Here is a tiny trained network, its code and every weight. The questions are about switching its units off for an input and a class, where a switched-off unit gives its printed mean instead of its output.

import numpy as np


def w(rows, s, z=0):
    codes = np.array(rows[::2]) - 128.0
    scale = np.full(codes.shape[1], s)
    scale[-1] = z or s
    return codes * scale


def norm(h):
    return h / np.sqrt((h * h).mean(-1, keepdims=True) + 1e-5)


def f(y):
    return y / 2 * (1 + np.tanh(0.7978845608 * (y + 0.044715 * y**3)))


def log_softmax(a):
    a = a - a.max(-1, keepdims=True)
    return a - np.log(np.exp(a).sum(-1, keepdims=True))


def net(x, mask):
    res = np.array(x, float).reshape(1, 4) / 4 @ E
    u = 0
    for l in range(4):
        y = f(norm(res) @ A[l][:, :-1].T + A[l][:, -1])
        res = res + np.where(mask[u : u + 15], y, B[l][:, -1]) @ B[l][:, :-1]
        u += 15
    return log_softmax(norm(res)[-1] @ U[:, :-1].T + U[:, -1])


A, B = {}, {}
E = w([
[148,196,150,87,141,100,168,139,97,185],'x0',
[169,122,114,148,48,120,136,98,58,133],'x1',
[186,145,44,109,173,153,82,148,116,144],'x2',
[254,82,145,84,124,137,177,139,195,131],'x3',
],0.0056)
A[0] = w([
[118,135,131,131,160,108,98,174,66,21,49],'L0N0',
[164,117,92,110,120,125,149,105,137,148,211],'L0N1',
[143,59,104,130,141,166,167,148,127,132,145],'L0N2',
[126,111,140,131,36,199,92,124,78,204,87],'L0N3',
[182,98,153,82,130,138,163,160,142,140,211],'L0N4',
[143,190,112,115,137,75,180,149,104,147,147],'L0N5',
[97,105,40,112,164,167,90,155,159,212,193],'L0N6',
[106,61,147,146,128,132,95,182,135,87,126],'L0N7',
[97,151,187,114,158,109,134,112,103,120,153],'L0N8',
[117,131,222,159,86,130,153,92,127,93,142],'L0N9',
[174,123,141,192,131,165,158,142,139,119,95],'L0N10',
[96,157,106,148,96,145,117,115,108,161,112],'L0N11',
[85,194,144,198,95,188,81,191,106,151,42],'L0N12',
[133,79,174,142,149,207,129,129,70,105,78],'L0N13',
[144,85,2,125,105,128,129,126,118,201,6],'L0N14',
],0.0051,0.0015)
B[0] = w([
[194,204,138,106,96,152,156,75,139,120,141],'L0N0',
[106,133,253,169,138,179,50,179,138,127,203],'L0N1',
[105,150,179,118,80,122,94,85,108,136,173],'L0N2',
[101,105,186,165,184,138,93,162,87,47,213],'L0N3',
[57,130,159,138,131,148,79,88,112,153,254],'L0N4',
[116,111,71,217,77,194,145,131,183,131,206],'L0N5',
[76,138,145,123,107,79,99,154,152,125,229],'L0N6',
[71,210,56,61,139,108,242,100,174,198,179],'L0N7',
[56,106,123,79,118,114,124,128,149,143,179],'L0N8',
[163,173,122,131,86,42,69,151,158,125,255],'L0N9',
[83,149,135,82,126,200,76,149,96,132,148],'L0N10',
[154,154,203,67,180,198,104,175,172,138,176],'L0N11',
[143,145,180,102,107,233,126,78,133,137,195],'L0N12',
[128,94,147,139,117,140,105,153,139,192,133],'L0N13',
[143,145,134,117,133,23,139,96,162,93,185],'L0N14',
],0.0044,0.0022)
A[1] = w([
[169,80,133,99,127,106,146,97,2,92,84],'L1N0',
[168,90,107,136,90,123,154,139,20,82,48],'L1N1',
[91,164,69,107,90,94,117,108,117,125,109],'L1N2',
[218,77,135,58,113,153,142,157,179,143,86],'L1N3',
[209,126,70,160,144,195,60,216,88,109,131],'L1N4',
[148,135,141,98,114,112,149,119,37,196,80],'L1N5',
[153,62,146,131,150,133,126,95,49,82,82],'L1N6',
[153,143,198,161,96,210,78,124,79,69,196],'L1N7',
[128,85,51,180,94,168,122,53,186,28,85],'L1N8',
[166,177,157,151,163,102,201,180,72,198,112],'L1N9',
[119,154,119,118,126,90,165,137,71,180,33],'L1N10',
[29,166,59,138,95,119,148,176,168,149,127],'L1N11',
[120,65,80,188,92,107,74,196,158,73,130],'L1N12',
[151,193,191,171,245,118,184,117,138,169,6],'L1N13',
[152,132,41,85,214,180,136,163,123,128,141],'L1N14',
],0.0051,0.0019)
B[1] = w([
[190,198,123,232,114,159,198,157,95,35,164],'L1N0',
[113,131,102,179,134,117,203,226,129,73,168],'L1N1',
[178,54,196,110,182,152,154,85,93,228,152],'L1N2',
[125,19,137,104,163,167,83,102,16,97,193],'L1N3',
[87,144,163,126,91,17,160,76,65,153,205],'L1N4',
[85,80,49,176,81,182,151,165,142,73,153],'L1N5',
[39,200,85,144,95,149,159,154,188,56,142],'L1N6',
[189,169,147,126,165,162,127,160,178,150,253],'L1N7',
[95,91,49,72,48,186,190,162,132,229,183],'L1N8',
[84,45,70,84,3,182,81,189,156,199,164],'L1N9',
[133,36,50,185,146,143,102,75,127,150,125],'L1N10',
[223,91,151,163,107,150,99,126,137,121,205],'L1N11',
[164,181,124,128,83,124,127,153,107,180,172],'L1N12',
[112,82,91,194,136,185,137,150,136,149,139],'L1N13',
[89,136,152,162,77,38,206,127,98,97,166],'L1N14',
],0.0038)
A[2] = w([
[164,158,98,145,195,73,82,70,112,37,115],'L2N0',
[29,150,166,137,35,90,168,126,128,134,77],'L2N1',
[104,68,186,139,101,134,156,101,178,76,167],'L2N2',
[143,141,104,128,98,162,177,140,101,242,128],'L2N3',
[169,160,23,85,162,118,97,175,84,164,13],'L2N4',
[194,95,165,60,126,153,63,114,155,179,150],'L2N5',
[123,111,3,70,129,94,63,195,42,147,152],'L2N6',
[207,61,158,121,136,158,170,177,97,85,76],'L2N7',
[90,106,60,90,81,168,142,188,129,202,44],'L2N8',
[168,181,38,125,174,94,117,44,79,134,53],'L2N9',
[172,143,85,146,51,87,116,63,97,95,114],'L2N10',
[115,74,50,181,62,165,108,144,188,135,133],'L2N11',
[201,104,182,24,116,180,156,194,129,101,38],'L2N12',
[91,141,120,74,233,134,170,159,208,83,12],'L2N13',
[37,180,99,122,184,202,97,93,19,115,74],'L2N14',
],0.0049,0.0011)
B[2] = w([
[80,90,173,57,65,131,159,165,140,175,132],'L2N0',
[206,42,140,51,137,116,157,151,160,132,253],'L2N1',
[118,150,155,125,144,99,171,155,26,161,208],'L2N2',
[51,211,79,115,192,161,193,41,211,147,197],'L2N3',
[143,78,170,61,160,105,189,111,89,145,151],'L2N4',
[151,214,130,126,118,160,95,104,85,99,212],'L2N5',
[117,79,191,92,108,118,188,162,140,158,194],'L2N6',
[73,90,120,178,152,170,96,118,70,55,191],'L2N7',
[42,41,80,83,24,157,98,115,202,104,190],'L2N8',
[170,97,203,139,123,55,157,155,90,118,134],'L2N9',
[100,132,98,121,155,116,133,184,166,157,202],'L2N10',
[102,160,97,36,118,186,140,169,114,200,201],'L2N11',
[88,120,99,93,170,142,59,52,149,83,191],'L2N12',
[143,110,79,252,85,142,63,189,159,150,158],'L2N13',
[204,38,140,99,117,186,79,73,101,32,205],'L2N14',
],0.0046,0.003)
A[3] = w([
[147,99,166,126,146,172,105,71,108,114,97],'L3N0',
[139,254,126,128,155,126,96,112,147,116,73],'L3N1',
[141,139,116,160,108,158,171,133,94,136,103],'L3N2',
[82,100,94,135,87,140,138,114,152,153,115],'L3N3',
[129,151,150,127,159,169,86,37,70,115,67],'L3N4',
[148,138,70,201,101,117,161,147,90,102,2],'L3N5',
[130,178,127,215,145,145,103,221,164,130,190],'L3N6',
[124,82,120,85,84,176,90,78,108,106,89],'L3N7',
[100,121,85,83,101,160,152,115,139,175,40],'L3N8',
[149,104,160,139,113,151,139,121,169,92,47],'L3N9',
[180,180,91,88,137,114,60,119,145,178,187],'L3N10',
[93,143,125,101,116,156,155,169,135,210,23],'L3N11',
[157,123,102,128,96,153,172,133,107,75,118],'L3N12',
[156,81,116,93,148,28,131,144,87,128,119],'L3N13',
[105,88,118,160,198,108,97,174,184,158,80],'L3N14',
],0.0071,0.0018)
B[3] = w([
[216,78,118,161,198,70,64,128,108,103,206],'L3N0',
[136,115,90,84,144,60,152,108,232,231,126],'L3N1',
[157,178,100,107,124,136,29,133,167,81,157],'L3N2',
[173,174,114,70,143,183,158,128,98,146,189],'L3N3',
[173,88,124,156,206,71,84,24,159,78,217],'L3N4',
[78,178,109,172,23,169,9,155,145,89,155],'L3N5',
[160,206,56,230,79,98,78,121,170,120,189],'L3N6',
[58,125,111,117,216,114,158,67,110,136,253],'L3N7',
[75,177,104,77,78,173,123,103,127,165,197],'L3N8',
[96,109,120,99,145,128,188,104,39,164,143],'L3N9',
[78,148,141,189,80,135,150,79,162,157,145],'L3N10',
[84,73,69,147,186,153,87,75,95,123,189],'L3N11',
[101,169,103,196,199,216,78,164,145,105,188],'L3N12',
[115,122,252,115,102,111,216,186,140,136,186],'L3N13',
[195,211,89,132,66,184,105,187,3,8,165],'L3N14',
],0.005,0.0043)
U = w([
[154,84,154,137,226,124,68,46,82,62,137],'0',
[138,230,83,209,56,179,79,214,110,62,138],'1',
[37,128,62,38,104,212,171,87,123,193,128],'2',
[131,106,239,83,79,29,218,181,98,149,132],'3',
[154,174,98,158,130,52,138,90,254,198,129],'4',
[141,34,44,210,213,126,247,216,236,127,9],'5',
[139,35,47,213,213,129,246,216,236,129,3],'6',
[144,42,51,204,207,129,241,210,232,128,10],'7',
],0.013,0.022)

Each question gives the input, the list of numbers given to net, and the class t.
The units are the neurons (one row each of A and B). Each row of codes is followed by its name. A weight is (code - 128) times the scale printed after its matrix; where a second scale follows, it is the last column's (A, B and U).
mask holds one flag per neuron, layer by layer. A switched-off neuron (its flag False) gives its mean, the last column of its row in B, instead of its output. The means were averaged over made-up inputs and are rounded, as every weight is.
A unit's drop is (log p(t) with every unit on - log p(t) with that unit switched off) / (log p(t) with every unit on - log p(t) with every unit switched off).
The circuit of an input: a set's keep is (log p(t) with only the set's units on - log p(t) with every unit switched off) / (log p(t) with every unit on - log p(t) with every unit switched off). Starting from the 12 units with the biggest drops (on a tie, the unit counted first), units are removed one at a time, each time the one whose removal leaves the highest keep (on an exact tie, the one counted first), for as long as the keep stays at least 0.8.
units of the circuit, in order: the units of the circuit, biggest drop first
most important unit: the unit with the biggest drop
top k neurons: the k neurons with the biggest drops, biggest first
k most important neurons of layer l: the k neurons of layer l with the biggest drops, biggest first
drop when u is switched off: that unit's drop, to one decimal
input [3,-3,7,8], class 0: most important unit -> L1N3
input [0,-1,-2,-2], class 4: top 2 neurons -> L3N1, L1N3
input [-1,-6,5,0], class 1: top 3 neurons -> L2N13, L0N6, L3N14
input [4,-7,-6,-6], class 1: top 3 neurons -> L2N13, L1N3, L3N14
input [-8,7,-6,6], class 2: units of the circuit, in order -> L1N8, L2N11
input [5,-2,-5,2], class 2: units of the circuit, in order -> L1N9, L3N11
input [-3,-4,-3,-2], class 1: 2 most important neurons of layer 2 -> L2N13, L2N3
input [-4,0,4,-1], class 2: top 2 neurons -> L1N8, L0N9
input [-3,1,-3,-1], class 4: top 3 neurons -> L0N9, L0N5, L1N9
input [2,-5,7,-8], class 0: top 2 neurons -> L2N14, L0N12
input [2,0,-4,4], class 0: top 2 neurons -> L1N4, L0N6
input [-4,-1,5,-4], class 3: top 2 neurons -> L0N5, L0N4
input [-6,2,1,-5], class 2: top 3 neurons -> L1N8, L0N4, L0N1
input [0,3,0,-3], class 4: top 3 neurons -> L1N7, L0N11, L3N1
input [-1,-5,3,7], class 0: units of the circuit, in order -> L1N3
input [1,1,1,-3], class 4: top 3 neurons -> L1N7, L1N3, L3N1
input [5,-7,4,7], class 0: top 4 neurons -> L1N3, L2N12, L0N7, L2N5
input [8,-8,-8,7], class 1: top 4 neurons -> L2N13, L1N4, L1N13, L3N14
input [-6,-6,7,-2], class 3: 4 most important neurons of layer 1 -> L1N7, L1N14, L1N9, L1N12
input [8,-5,4,4], class 2: most important unit -> L1N9
input [-1,-1,4,2], class 3: top 2 neurons -> L0N12, L1N7
input [-3,-2,-4,3], class 3: top 2 neurons -> L0N5, L1N7
input [-6,1,-7,0], class 3: 2 most important neurons of layer 0 -> L0N5, L0N9
input [-4,-1,-8,-7], class 3: 2 most important neurons of layer 3 -> L3N11, L3N12
input [-4,-2,-7,1], class 3: drop when L1N3 is switched off -> 0.0
input [7,-3,-2,-8], class 0: drop when L1N8 is switched off -> 0.2
input [-4,1,5,-7], class 0: most important unit -> L0N12
input [3,-8,0,5], class 1: drop when L2N13 is switched off -> 0.1
input [2,-4,-1,5], class 0: drop when L1N3 is switched off -> 1.5
